Each row is shifted at random along 5 fixed directions that mean nothing.
Known rows, with every way that one mark hangs from another:
lesebel(fune(kega(patem) popi(turek(benoteb)) sizeze)): [  -4  244   97  236   65  -33   76  105  151  -84   68   14  118   37
   62  121  311  213  205 -122  -97  -50   70  196  136   -7  199 -128
  122 -367  -65   83  147 -317  -48  -91  104  -60  110  233  -18  225
  234  -86 -145   -5  -53  -47 -122  -64  261    2 -156   85   -6 -161
 -205  167  236]
mugu(furut(nepe) kepela(sizeze(turek(popi(netir) zovi)))): [  31   31  151  301   25  307   45   78  186    0  -10 -173  233   29
  179  151  219   82   95 -466   47   35   30  144  123   59   88  -30
 -266 -373  162   -9   16   64  123 -304   54  -65  -40 -308 -135  -10
   80 -232 -223 -115  138   -2  214  105  280   87 -289  -54  -72  254
  -61   70  -37]
zovi(lesebel(fune(turek(sizeze)))): [-249 -356  -54   -8   -5 -179  144  178    5   50  194 -309    4  393
   37  160  -43  195   99 -200 -312 -101  475  194  -47  -44  -46  364
   11 -241  554   88 -166   44   89 -785   25  125 -165 -220 -626  -43
  165   39  -88 -170  239  -31  324 -125  242 -117 -362  -27 -389   68
  232  163 -169]
gova(bila(benoteb sufuda) furut mugu patem(turek)): [  34   35   35  332  -13   79   74  209  221 -120 -130 -148  227 -130
 -244  -31  689  300  -65 -226 -253 -184  -18  153  352  209  116    6
  -74 -274 -321   -5  -98 -147  -66  279  424  -93   92  423  590   98
   21 -165 -248  154 -309 -242  125  425  210   78  -72   64  -76 -317
 -175  114  286]
patem(kepela(lesebel(fune(kega)) sizeze) turek(zovi)): [ -60  -22   53  365   -6 -133   60   85   75  -81  202  -99  117    4
  -54  152  263  159   16 -128   -2   -5   29  242  100  142  -66  -55
   -3 -302 -135   74   58 -207  -25   16  141  -61    0  -28  108  295
  254 -150 -228  -37   83  -81  -75  116  224 -125 -116  201   76 -205
  -47   13  291]
netir(benoteb bila(nepe) furut popi(turek(sizeze) zovi)): [ 354  569  304  364    0  329 -298  102  359    0 -179  296  249 -162
  223   40   78 -256  177 -266   52   72 -120   29   97   89  245 -393
  163 -285 -379  161  588 -362  -86   36  113 -418  136  -58  400  389
  189 -357 -391 -103    8   82 -196  227  150  173   46  -61  588  227
 -274 -235  199]
lesebel(fune(kega sizeze)): [-135  191   -3  402  172    7  123  204  414 -130 -173  -37  462   21
   28 -118  457  285  245 -392  -19 -129  -84   85  304  261  359   22
   -4 -324 -311  147    6 -407 -106  132  303  -63  227  421  384  258
  265 -102 -192   61 -159 -182  -44  218  168  192   86  -53  302 -233
   58  116   35]
netir(benoteb bila(sufuda) furut(nepe) popi(turek(zovi))): [ 190  371   80  260  -79  355    1  274  368 -145 -254  162  331 -128
   53 -110  444  -54   -8 -360  -33 -123  -43  105  252  197  269   17
   44 -312 -179  101   36 -201  -72   12  408 -220   33  140  404  190
   14 -247 -304   38 -150  -82  195  414  215  260   -5   44  186   37
 -124  -13  270]
patem(kepela turek(benoteb sizeze zovi)): [ -99 -331  -63  227   37  274  168  264  427  -81 -305 -288  514  294
   30 -220  336  295  104 -500 -166 -125  280  168  221   72   74   88
 -131 -216  225  102 -154  120 -130 -481  188  322 -106 -131   27   19
  230 -165 -217   16  147 -199  341   20  193  186 -164 -158 -161  400
  369   99 -200]
zovi(lesebel(fune(kega popi turek(benoteb)))): [ -52  174   57  182   22 -256  -88   16  304   53  -93   55  223  102
  214  140 -122  117  372 -261  -60  -77   63  163   55  -31  204 -402
  149 -186  -45  220  236 -358  -63 -165  -91   96  271   59   49  444
  489 -204  -82 -145  153   44 -321 -431  114   80  -35 -102  320   -2
  179   22 -190]
lesebel(fune(kega turek(popi(netir(benoteb)) sizeze zovi))): [-149   52  160   76   47 -374  -22  192   31  124  134    4 -216  263
   34  177  -70   31  260 -148 -203 -142  217  297 -133    5 -101   -3
  207 -296  349  108  -72 -202  -57 -444   81  -64 -149 -154 -343  318
  -79  106 -153 -341   79 -106  152  -16  205 -130 -130  -10 -155 -317
  114   59  102]
mugu(furut(nepe) kepela(lesebel sizeze(turek))): [  30  -93   31  292  -43  320   37  -79  132 -107  235 -247  166  -87
  131  245  378  139 -166 -331   49  123  139  186  170    2  119   66
 -318 -429  105 -132   16   51  157 -295   97 -104   52 -243 -323 -190
  332 -218 -130   47  204  174  223   60  366  -51 -429   91 -196  317
 -193  162   65]
zovi(lesebel(fune(sizeze))): [-209   -1  -32  269   86 -140  142  213  288  -38  -75 -133  332  108
    7  -67  186  206  172 -368 -131 -151   43   37  205  230  237  146
   17 -191 -112  209  -30 -306  -12  -99  250  -29  122  221  196  245
  204 -105 -187  -39  -39 -174   36  158  136  144  -25  -71  204 -219
  186   64 -108]
sizeze(turek(furut popi)): [ -74   57 -177   81 -249 -147    6   42  284  -97  123 -160  -71 -115
   13    0  500  312 -286  -61 -111 -170  449  182  341 -208  399 -257
  192 -328 -156 -210 -301 -427 -237   62  450  116  296  292  133  178
  205  119  -45   85    0  -18  135   -9  236    6   -1    9 -242 -273
  -64  236  339]
zovi(lesebel(fune(kega))): [ -85  -38   44  263   21   16   64  106  230  -79   66  -97  335  157
  142   82  106  212  136 -249 -102  -48  148   93  174   32  174  -46
    9 -236   16  104  169 -242   48 -237    7   59  140   16  -32  133
  413 -130 -156  -72  116  -10 -115 -109  125   15 -107  -28  137  103
   -1   75  -98]
popi(netir(benoteb) turek(furut(nepe)) zovi(lesebel)): [ 224  378  173  309 -181  161 -153   41  240  -39  136  187  -38 -141
   93  110  336   97 -119  -62  -13  -31  100   90  307 -138  314 -428
  206 -257 -205   -4  138 -557  -20  114  169 -248  215  -14  186  287
  303  -54 -273  -55   29  212 -102  144  260  -21   -7   56   51 -203
 -270  -30  344]
fune(kega(patem sufuda)): [-129   29  -55   42  -43 -273  -18   73  245  -64 -207  -74  292  117
  109   -5   61  157  218 -460  -67 -121  -37   95   48  143  209 -159
   47 -131  -38  272  117  -75 -113 -227   64  250  138   17  135  266
  259 -199  -62  -88   76 -155 -170 -138  136  171 -131  -84  320   53
  131   74 -268]
sizeze(turek(popi(netir(benoteb(furut))) zovi(lesebel(fune)))): [-152 -128   98   89  -87   25  163  292  215  -68   44  -87   94  193
  -39  104   72  122    2 -198 -283 -235  310  104   78   13   12  182
  -22 -188  263   84 -183 -118   89 -491  207   92 -170 -164 -186   18
  -86  -51 -259 -142    9 -179  357  163  154   33 -121  -10 -265 -106
   77   90   22]
turek(popi(netir(benoteb bila) zovi(lesebel(fune)))): [ 114  239  208  270  -43  178   -1  173  225  -71  113   97  132  -14
  147   30  104   21    7 -102 -183  -64   92   10  206  -48  140 -162
  111 -212  -49   52  269 -383   90 -143   72 -186   57  -52   58  178
  187 -116 -250 -131   56  101   -8   86  194   18  -23  -19   20   34
 -215  -57  165]
popi(netir(benoteb bila) turek(furut(nepe) zovi)): [ 202  313  342  413    3  422 -133  149   61  -37  172  123    5  136
  113  265  303  -72  102 -154   55   16   -6  263  104   -9  -50  -56
  117 -464   97  -22  245 -145   96 -235   62 -329 -196 -278  -83   27
  -35  -63 -451 -149   39  -19   66  336  169 -111 -185  100   74   -3
 -389  -51  339]
sufuda(gova(furut patem(kepela turek(popi(netir))))): [ -58 -141  245  258   68  125   72  201 -168  101   93 -307   78  386
  -66  268   49  102  250  -98 -249   27  129  254 -175  138 -303  225
   -5 -380  345  -73  149  291   87 -522  -44   94 -283 -348 -229  -30
  -18 -159 -453 -128  119 -292   41  108  103 -105 -192   65 -107   25
 -253  -38   89]
sufuda(benoteb gova(bila furut(nepe)) netir(popi(turek))): [ -73   84  -39   16 -160 -113    8   68  350   -2 -229 -108  165  -89
 -153 -192  512  228 -118 -220 -308 -355  175   76  147  -54  207  -64
   60 -290   13   89 -276  -87 -183 -225  417  247  328  185  169   99
  231  -50  -47  151 -126   43  168    8  270  191   18  -52 -335  -70
  -57   61   22]
gova(bila(benoteb sufuda) mugu(kepela)): [  61 -172   55  260   65  253  129  120  391  -78 -192 -267  489  -12
  118 -179  368  305   48 -522 -257  -56  131   99  359  119  212 -105
 -338 -150   19  -59   68   25   93 -180   48  131  135  -17  152 -118
  376 -280  -65  -13   -8   29  190  -67  240  153 -262 -242  -43  544
   54  111 -293]
mugu(furut(nepe(patem))): [ -66  -80 -216  -21 -344 -251  -94  -97  322   59   95 -206  -97 -218
   -1  -12  503  349 -332 -215 -100 -274  302   55  299 -104  390 -156
  138 -287   44 -116 -405 -307 -194  -18  433   91  340  218  -97  166
  383   94  180   76   70  123  136  -67  376   29 -110   28 -383 -212
   19  333  112]
nepe(furut patem(kepela)): [ -57 -156  184  245   92 -141  -44   93  -99  254  231 -352 -156  237
   -4  347   59   24  268 -239  -85  -18   34  244 -148  210 -224  211
   58 -419  390 -146   54  167   61 -460    8  -68 -272 -444 -415   38
   28    3 -244 -234  207 -288  -64  136  144 -184 -202   69   34 -100
 -178   99    9]
nepe(furut patem(turek)): [ 200  179  -41  575   57  848  116  215  469 -284 -131 -145  653  -59
  184  -52  855  387   20 -300   67    4  -11   68  600  -42  452  -54
 -166 -514 -275 -174  152 -190  -38  123  194  -31  155  242  317 -195
  464 -193 -230  366   12  -75  -53  225  265  199   -7   43  -14  300
 -339  168  241]
kega(patem(kepela turek(furut popi sizeze))): [ -11  106   -9  149 -196 -270  -94   85   37   65   22 -112  -90   35
    3   64  116  115   42 -113   -6  -43  157  173   52   38   86 -326
  335 -246 -134   85   36 -215 -345   68  279   32   97   33  311  534
  151  -74 -217  -74  107 -201 -158   28  155  -58  -82   59  144 -275
  -16   18  291]
sizeze(turek(furut popi(netir(benoteb bila(nepe)) zovi))): [   6  132  216  222   70  327   44  319  379  -52 -318  -38  346  119
   56  -57  230  -16  213 -469 -146 -207  -22  146  138  148   86   91
 -128 -253   83  147  -21   40   80 -435  159   54 -161 -218   79   17
 -136 -172 -357 -112  -55 -253  327  271  165  253  -48 -154  136  172
   60  -24  -90]
fune(kega(patem) popi(zovi) turek(benoteb(furut) sizeze)): [-177   73  159  104   79 -144   18  195  348   86 -383   75  243  259
   -5   15  -36  100  625 -503 -146 -196  -72  173 -102  217   84   18
   48 -239  177  452 -111    9 -157 -428   51  187 -120  -44  -76  360
  -88 -186 -242 -177   -9 -425  138   25   67  290  -84  -77  253 -113
  311   94 -166]
bila(benoteb mugu(furut(nepe)) sufuda(gova)): [ -92 -102 -115  111 -190 -251  138   99  299   62  -90 -236  115  -78
   30 -221  328  335 -134 -418 -186 -304  108  218  326  163  245  -50
 -136  -45   41   40 -266 -113   -1   10  247  165  152   84  134  121
  140  -86   79  -50 -135  -89  294   -1  313  102 -263 -125 -130  -53
  164  178 -200]
furut(nepe(patem(turek(benoteb popi(netir))))): [   3 -203  -51   19 -212   78   98  121    4   29  264 -267 -156  128
   26   73  507  287 -235  -96 -241 -188  412  269  182 -287    1  124
   96 -375  483 -236 -290   34   35 -492  165  151 -180 -196 -516 -154
  170  193  -18   49  195   64  346  -69  415  -97 -360   81 -730   39
 -143  271  223]
zovi(lesebel(fune(kega(sufuda(benoteb(furut))) popi(turek)))): [   3  281   70  177  -96 -187   99  126  133  -25  109   74   -1  -46
  -22   99  203  215  147  -18 -174 -152   78  140  121    9  255 -151
  192 -237 -111  131   62 -383  -75    4  124  -12  154  139  109  296
  272 -132 -127    2  -72  -52 -163  -23  176  -20  -69  131   34 -347
 -201  121  233]
lesebel(fune(popi turek)): [-110  155   70  383  200  110  172  227   24  -56  175 -139  184  221
   59  231  316  169  249 -153  -78    4   97  299  100   79   61  272
   27 -491   63  -98   96 -163  150 -198  103 -170 -133  137 -113   12
   16  -60 -323    5  -26 -225   57  169  175  -18 -160   69   26 -235
 -198  120  237]
netir(bila(benoteb) popi): [-216    8 -233  -15 -109 -293  124  245  699  -49 -514  -81  390 -158
  -86 -491  402  252  -57 -599 -274 -448   39   12  289  289  457   55
  -25  -52 -169  164 -449 -241 -242  -19  590  266  250  407  469  335
   93  -75   11   84 -181 -281  413  185  214  478  154 -260  105  -99
  485  128 -243]
popi(netir(benoteb(furut) bila(nepe(patem(turek)))) zovi): [ 245  463  294  312 -104  -33 -292  101  250  156  -29  214 -111 -144
   33  165  130 -106  164 -177   13 -196 -271   58   58  168  107 -353
  239 -211 -275  131  322 -400  -59  145  106 -297  -30 -134  302  393
   48 -206 -314 -126  -41  -58 -223  301  165   50  112   35  428 -290
 -223 -143  205]
furut(nepe(patem(turek(popi(zovi))))): [   5  -45   13  209  -36  203   69  189  117   69  -53 -197  259  207
   69   74  314  103  134 -346  -88  -89   77  136  135  -26  -13  176
    4 -338  285   76  -41  122   88 -426   67   76 -195 -201 -166   29
   87  -98 -230    1  172 -134   99   88  226  137 -216   28 -131   80
  -45   72   39]
netir(benoteb bila(mugu(furut) sufuda)): [  62  145 -119   -6 -327 -448 -154  -65  342   91   70  -52 -265 -338
   74  -99  264  217 -276 -158 -194 -252  239   93  279   35  475 -449
  180  -86 -207 -151 -146 -536 -223  272  363  -70  380  252  216  352
  270  -34  153 -100  -79  133   68  -62  311   16  -20  -95  -14 -245
   31  176   68]
kega(sufuda(gova(patem(turek)))): [  34   39  -88  131 -187 -120  -26   15  -46  -61  270 -187  -70   86
   49  175  264  215 -183   57 -138  -22  276  199  107 -140   85 -150
  197 -275  -21  -94  191 -183  -73 -113  102   54   98   52  -42   57
  293  -96 -101   39  121   98 -165 -104  224 -167 -190  143 -186  -90
 -304   68  248]
turek(benoteb popi sizeze zovi): [ 139   -1   83  341 -130  287   -1   -5   85 -126  500  -68  -77   48
  226   51  420  228 -242   81  -56  102  518  318  384 -465  123 -315
  208 -437    6 -252  190 -358  -85  -72   79 -152   34   32 -222  -11
  222  131 -108  -18  189  146   90 -106  187 -237 -328  100 -396  202
 -408  174  541]
kega(fune(sizeze(turek(zovi)))): [ -98   27    3  253    5   -3  137  160  148 -156  160 -117   35  100
  -46  126  423  204  -60 -120  -76  -84  255  210  216   34  155  101
   -1 -336  -44   -5  -85 -291   -1 -160  306 -131  -25  153  -24   35
  -12   -3 -205  -25  -86  -96  161  237  216  -73 -198  107 -157 -238
 -122  144  291]
sizeze(turek(benoteb popi(netir(bila furut)) zovi(lesebel))): [ 326  352  146  256 -285  312 -284  -64  420 -146   63  219   98 -199
  354  101  106   25 -135  -33   42   22  282   28  352 -359  416 -876
  198 -212 -364  -40  423 -599 -164  122   37 -103  420   -2  277  291
  498 -228 -161  -60  175  376 -295 -288  134   24   27  -39  167  337
 -256  -69  243]
sufuda(benoteb netir(furut popi)): [-285 -102 -117 -145 -156 -547   95  173  146  130  101 -171 -335   26
 -243  -62  275  171 -207  -99 -429 -376  434  229  -91   61  164  270
  207 -314  248 -216 -520 -191 -172 -351  551   83   -9  124 -231  131
 -211  212  -74  -58 -103 -260  434  226  192   38   55    2 -396 -536
   60  166  180]
turek(benoteb(furut) popi zovi(lesebel)): [  62 -143  257  346  -82  402   55   85   30  -38  370  -45   95  304
  198  224   11  108  108  -64 -120   79  362  276  141 -253  -95  -41
   73 -353  275  -36  276  -34  122 -442 -194  -34 -251 -343 -392 -102
   94  -89 -327 -144  248 -119   98  -75  -25 -142 -370   81 -110  338
 -284   70  200]
sufuda(benoteb gova(bila(nepe) furut)): [ -22  -18  124  296   11  168    5   47  278  -54  -34 -190  308   33
  -57  -39  446  206   12 -217 -188 -175  101  188  216   33   35   -8
  -30 -323  -65   63  105   19  -26 -220  142  127  174   55  111  -90
  265 -154 -171   84  -94  -71   35   42  128   29 -149  -25  -64  176
 -233   63  -15]
lesebel(fune(popi(netir(benoteb bila furut) zovi) sizeze)): [  35   39   37  -41 -148  -41  -33   43  490  -18  -87   27   80 -155
   61 -103  215  209  -60 -138 -351 -184  430  -78  158  -59  422 -130
   77 -170   55  -81 -156 -377  -75 -338  246  -28  252  153 -200  126
  347  -74   -4  -28   19  238  264 -104  352  156   11 -106 -332  152
   44  159    0]
patem(turek(benoteb(furut) popi sizeze)): [  46 -107  142  346   31  497   78  188  184  -65    5 -106  355  338
  179   51  215  163  228 -300  -98   42  220  216  139 -128  -13   65
  -14 -375  210   20  215  106   -8 -468  -62   88 -260 -260 -156 -113
  154 -135 -366   42  216 -187  210   48  104   65 -307  -67  -55  428
  -84   48    9]
furut(nepe(patem(kepela(sizeze(turek))))): [-130  -92 -152   52  -90 -406   -9   57  113  116   46 -351 -101  -92
 -147   73  435   92 -129 -352  -38 -194   63  152   48  205   21  125
   14 -289   44   28 -346  -48 -106 -179  445   40   49  -33  -51  231
  121   22  -37   -8   54  -77  108  192  358    7 -163   90 -142 -327
   67  165   54]
lesebel(fune(turek(furut popi zovi))): [-150  -48   50  207   31   72   11  186  242  -40 -124  -98  371  330
  154  147  -37  124  305 -342  -76  -94  204  208  100  -43  -13  -38
   15 -294  195  185   43  -11   15 -441  -12  175  -32 -110  -26  151
  113 -136 -259 -151  148 -219   53 -135   63   65 -115 -116   70  104
  193   14 -128]
nepe(patem(kepela(lesebel(fune) sizeze(turek(zovi))))): [-274 -240  -98  114   38 -277   58  172  373  -49 -251 -292  400   25
  -79   -5  137   72   77 -581  -84 -244  -78   52   86  287  -71   96
 -259 -137  -15  329 -215   64    6 -332  285  270   47 -117  124  237
  142 -199 -100  -86   91 -218  102   70  238  183  -48  -50   88  -55
  391   13 -279]
sizeze(turek(benoteb furut(nepe(patem)) popi zovi(lesebel))): [ -75  127   97  158 -180 -322 -146  111   46  146   89  -35 -220   64
  -16  256   56 -104   75 -229   72 -225   -2  263   53    0 -128 -221
  295 -294   59  244 -119 -191 -141  -87  293  -58  -25 -142  100  479
 -142   36 -195 -269   62 -244 -105  104   71  -85 -108  139  107 -544
   20   42  255]
fune(kega popi(zovi) sizeze turek(benoteb(furut(nepe)))): [  31  120  189  231    5   16    6    8  148  138   98   55  -60  132
   40  179  236  175  391 -153  -84  -32  194  298   18  -37  138   -7
  137 -404  222   72  -93 -173  -31 -321  -32 -121  -93  -33 -420  165
  141  -59 -176  -70   58  -32  114  -64  186   16 -270  112  -86  -83
  -77  214  206]
netir(furut(nepe(patem(kepela))) popi): [  12 -117  -64  -53 -236 -212 -166  -28  223  156  -89 -197   80  -60
   58   50   93   43  -55 -317 -105 -104  262   39  -21   71  132 -115
  127 -222  152  -37 -100   -3 -148 -336  252   96  170 -142 -105  281
  398 -128  -33  -63  217   43  -33 -153  248   97 -119  -34   -8  177
   56   88  -91]

Rows:
[-298 -127   72  -22  -25 -402   41  222  100  173  -55 -160  -88  242
  -85   68    3   85  201 -375 -293 -248  168  178 -159  216    7  282
  113 -260  342  -18 -319    7  -21 -477  262  126 -184 -171 -203  186
 -213   91 -264 -241   14 -399  338  222  122  131  -10 -130   23 -362
  216   76 -114]
turek(popi(netir(furut)))
[-180 -266  107  -45  -42 -118  -13  178  169  185 -129 -208   67  265
  -53  127   71   60  186 -496 -254 -250  131   74 -119  175  -78  374
  -65 -248  566   98 -319  230  139 -784  124  146 -258 -418 -502  -30
  -83   12 -201 -227  131 -202  358  172  242  151 -165  -80 -197  -18
  191  103 -275]
popi(netir(furut(nepe(patem))) zovi)
[  39  330   32  354   58  310  146  177  436 -284 -287  144  510  -26
  112 -106  455  311  323 -338  -13  -67  -75  143  365   79  425 -154
  -56 -285 -365  239  135 -310 -115   94  161  -18  165  368  425  151
  320 -282 -184  203 -146 -142    7   41  207  246 -156  -21  210   57
  -34  125   84]
kega(fune(popi sizeze turek(benoteb(furut))) sufuda)
[ 161  164  175  427  -94  276 -131  -12  122  -77  308   33    6   55
  110  325  366   31  -76  -99  164   29  160  276  222 -164    4 -250
  135 -417 -111  -59  259 -280   24  -38  107 -226  -55 -119   10   32
  101  -89 -337  -14   72   50  -79  158  116 -161 -261  148   40  -13
 -387   52  372]
sizeze(turek(benoteb(furut(nepe)) zovi))
[-137 -123  170   23  -14 -140    3  182  242  200 -126 -151  -55  166
  -20   46    8   81  190 -436 -363 -251  113  105 -101  270   56  231
 -109 -185  457   -8 -233   55  116 -569  118   14 -220 -323 -360   26
 -201  -71 -199 -329  -21 -239  457  220  233  140 -108 -194  -59  -76
  190   86 -287]
popi(netir(benoteb bila(mugu(furut))) zovi)
[-120  110   62  110  -20 -294   94  155 -173  -99  256  -75 -159  160
 -115  240  185   30  -33  -90 -136 -106  -11  272  -51  135 -161  169
  146 -271   79  131  180  -40   46 -267  187  -75 -186  -75  -22   83
 -142  -24 -217 -110  -72 -245  -57  242  182 -203 -343  176  -37 -391
 -331   41  204]
kega(fune patem sufuda(benoteb))
[ 154  131   11  458 -141  323  -76  -60  371 -237   80  -17  495 -342
  110  -19  557  206 -168 -273  175    8 -123   -6  487    7  209 -311
 -113 -297 -538  140  215 -310  -40  314  211 -103  348  159  419  184
  675 -246 -104  266   90  175 -216   60  308   49 -163  143  135  209
 -286   40  229]
benoteb(furut(nepe(patem(kepela(lesebel(fune) sizeze)))))
[-198 -225   95    4  -65 -300  154  167   28  151  194 -149 -244  288
  -42   64   63  203  183 -135 -327 -172  426  335  -58  -85   -6  166
  159 -296  541   71 -352  -60  -66 -596   99  117 -202 -177 -613  184
  -62  143  -76 -281  121 -200  360  -85  169  -78 -275   76 -384 -197
  169  252  151]
fune(kega popi(turek(benoteb sizeze zovi(lesebel))))
[  47  247  100  461  188  442  153  222  181 -175   85  -46  372  141
  227   53  405  266  227 -176  -61   76  124  182  326  -78  283   -7
  -62 -437 -100  -84  246 -313  113  -93   -8 -170   37  173   15  -44
  276  -99 -280   93   20   31   21   40  254   59 -145  -43  -10  116
 -236   66  192]
lesebel(fune(sizeze turek(popi(netir))))
[  18  -68  154  235   13  -56   75  166  -94  109  252 -252  -39  155
  133   74  130   62  108 -268 -156  -82  110  340  117  128  -45  163
  -49 -207  172  -58  161   42  226 -267  -81 -122 -267 -253 -218  -51
  -53  -79 -155 -208   14 -161  154   81  170  -95 -423  -26  131  143
 -155   61  -14]
netir(bila(mugu nepe sufuda))
[  85  -70   -3  -14 -212 -211 -208  -98   87  183   49 -201  -32  -50
  108  151   54   14  -13 -272  -57  -13  199  106  -47  -68    3 -223
   81 -250  185   25    3   56  -83 -393   56   91  110 -343 -235  272
  432  -96  -36  -90  339  124  -85 -238  317  -20 -254   -1  -74  236
  -28   32  -67]
netir(popi(turek(furut(nepe(patem(kepela(sizeze)))))))
[-106   78  -20   38    6 -320   82   73   91  -23   11  -51  -37  122
   54   93  127  189  226 -202 -172  -91  169  271   23   -4  137  -40
  102 -225  109  121   -5 -168  -47 -316   77   31   10   68 -148  196
  187  -65  -24  -73   40  -48   48 -195  275  -13 -318   -7  -86 -128
   84  153  -17]
kega(fune(popi sizeze turek(benoteb)) sufuda)
[  45 -152  177  238 -104  169 -115 -132   77   20  221 -240   82  -36
  151  275  113  196   -4 -221 -150   80  176  134  125   -9   76 -203
 -181 -334  117 -139  177   31  110 -189  -81  -71  135 -180 -248  -57
  355 -265  -90 -146  161   97   -1 -175  204  -88 -349   -6  -36  325
 -233  124   12]
gova(bila(mugu(furut kepela(lesebel))) patem)
[ -55 -130  131  122 -101  -56   58   60   61  104  256 -105 -175  220
   70  168   36  202  146  -37 -235  -46  481  300   60 -212   84  -59
  162 -309  354  -32 -122 -154  -14 -470  -23   13  -93 -162 -501  114
   93   34 -151 -204  177  -76  190 -188  124 -113 -286   63 -288  -26
    1  186  186]
fune(popi(turek(benoteb furut zovi(lesebel))) sizeze)
[  83  139   18  403   23  190 -116    7  323  -82 -160 -138  448  -59
  133   66  356   49   83 -468  221   69  -79  113  231  132  155 -276
  -94 -300 -345  119  200 -117  -79   19  179  -20  217  -60  412  237
  406 -274 -295   80  120    3 -185   91  191  123 -125  -49  398  208
  -46  -54  -65]
patem(kepela(sizeze(turek(furut(nepe)))))
[  43  213  238  171 -167 -139 -130  102  210  132   44  165 -140  -39
  -57   75   87  -56   83 -226 -117 -212  -50   31   20  186   92  -34
  220 -167   14  199  -36 -323  -20 -127  226 -228  -53 -153   26  332
  -14  -74 -287 -191  -24  -50  110  343  139   61  -27   45  178 -320
  -50  -33  115]
popi(netir(benoteb(furut(nepe)) bila) zovi(lesebel))
[  71  177  135  246  -37  204  116   52  -75 -154  459  -27 -159   63
  130  305  403  389   72  242 -129   83  441  321  186 -256  277  -87
  130 -528   97 -247   49 -357   15 -159  -25 -200   55  205 -480  -43
  274   63 -101   39   27  116   20 -155  337 -260 -325  258 -448  -83
 -501  318  586]
lesebel(fune(kega(patem) popi(netir) sizeze turek(furut)))
[ 167  205  172  216 -226 -531 -244 -132  116  175  295   67 -336 -259
   48  107   77   77  -81  -80  -23 -185   -9  213  193   -4  112 -586
  296  -33 -396   20  288 -497  -80  384   47 -186  172   14  333  421
  222  -75  -37 -126  -28   86 -245  -43  138 -163 -177   -3  307 -219
 -182  -12  155]
gova(bila(benoteb(furut) nepe sufuda))
[  60 -177  -91  134 -241  247   79   -2  177 -309   95 -158  344   16
   90   58  322  318 -272  -78 -117   47  328  104  278 -152  155 -200
 -104 -170  -41   -4  182  -56    4 -264   42  232  138  -59   -6  -32
  625 -255  -97  178  220  170  -51 -260  324  -52 -359   92 -212  481
 -153   71   95]
kega(fune patem(kepela(lesebel) turek))
[ 255  224  293  385   93  396 -110   68  121  -23  266   57   27  138
  253  194  202   38   64  -93  -94  185  195  154  144 -220  125 -245
   39 -361   62 -167  481 -302  150 -312 -150 -281  -91 -307 -276  -60
  217  -63 -358 -127  201  230  -23   76  257  -92 -188  -53  -39  274
 -409  -76  190]
popi(netir(benoteb) turek(sizeze) zovi)
[  64   58   30  146 -128  -89  120   56    9  -33  158 -110  -49    4
  -42  118  261  249   -5   68 -163   32  289  127   93    0  161 -102
  134 -228  -18  -23   70 -228  -58 -126  124  -76   12   89  -55  245
  243 -168 -159   20   45    9  -79  -47  303  -83 -264  180 -194  -89
 -227  117  364]
kega(fune(popi(zovi) sizeze) patem(kepela turek))
[ -93   -8  -27   88 -190   44   69  133  304 -238  -77   52  154   99
    1   25  197  286   22 -150 -132 -173  287  178  275  -66  223 -181
   73 -189    3  332 -129 -269 -179 -221  205  116  158  195   52  222
  216 -108  -75  -42  -21  -92  117 -108  185   -8 -233   90 -188  -55
  140  160  139]
kega(fune(sizeze turek(benoteb furut zovi(lesebel))) patem)
[-339 -333  127   88   85 -231  171  218   90  223 -200 -339  253  237
 -156  142  -37   44  377 -589 -199 -251 -143  119 -190  437 -289  585
 -216 -258  553  285 -372  428  213 -693  153  161 -330 -390 -364  149
 -135 -168 -213 -238   97 -455  323  182  229  165 -241   14  -49 -186
  328  128 -277]
mugu(furut(nepe(patem(kepela(lesebel(fune(popi(zovi))))))))
[  40 -105   38  266  -17   12  -23  -10  -43   79  304 -300    4   22
   44  168  369   84  -49 -235   12   54   88  213   84   52  -97  109
   -7 -400  123  -85   63   45   59 -257   98 -122  -79 -217 -281   26
  267  -23 -132  -13  211   17  -15   89  290 -137 -360  142 -126   91
 -273  114  141]
furut(nepe(patem(kepela(sizeze))))
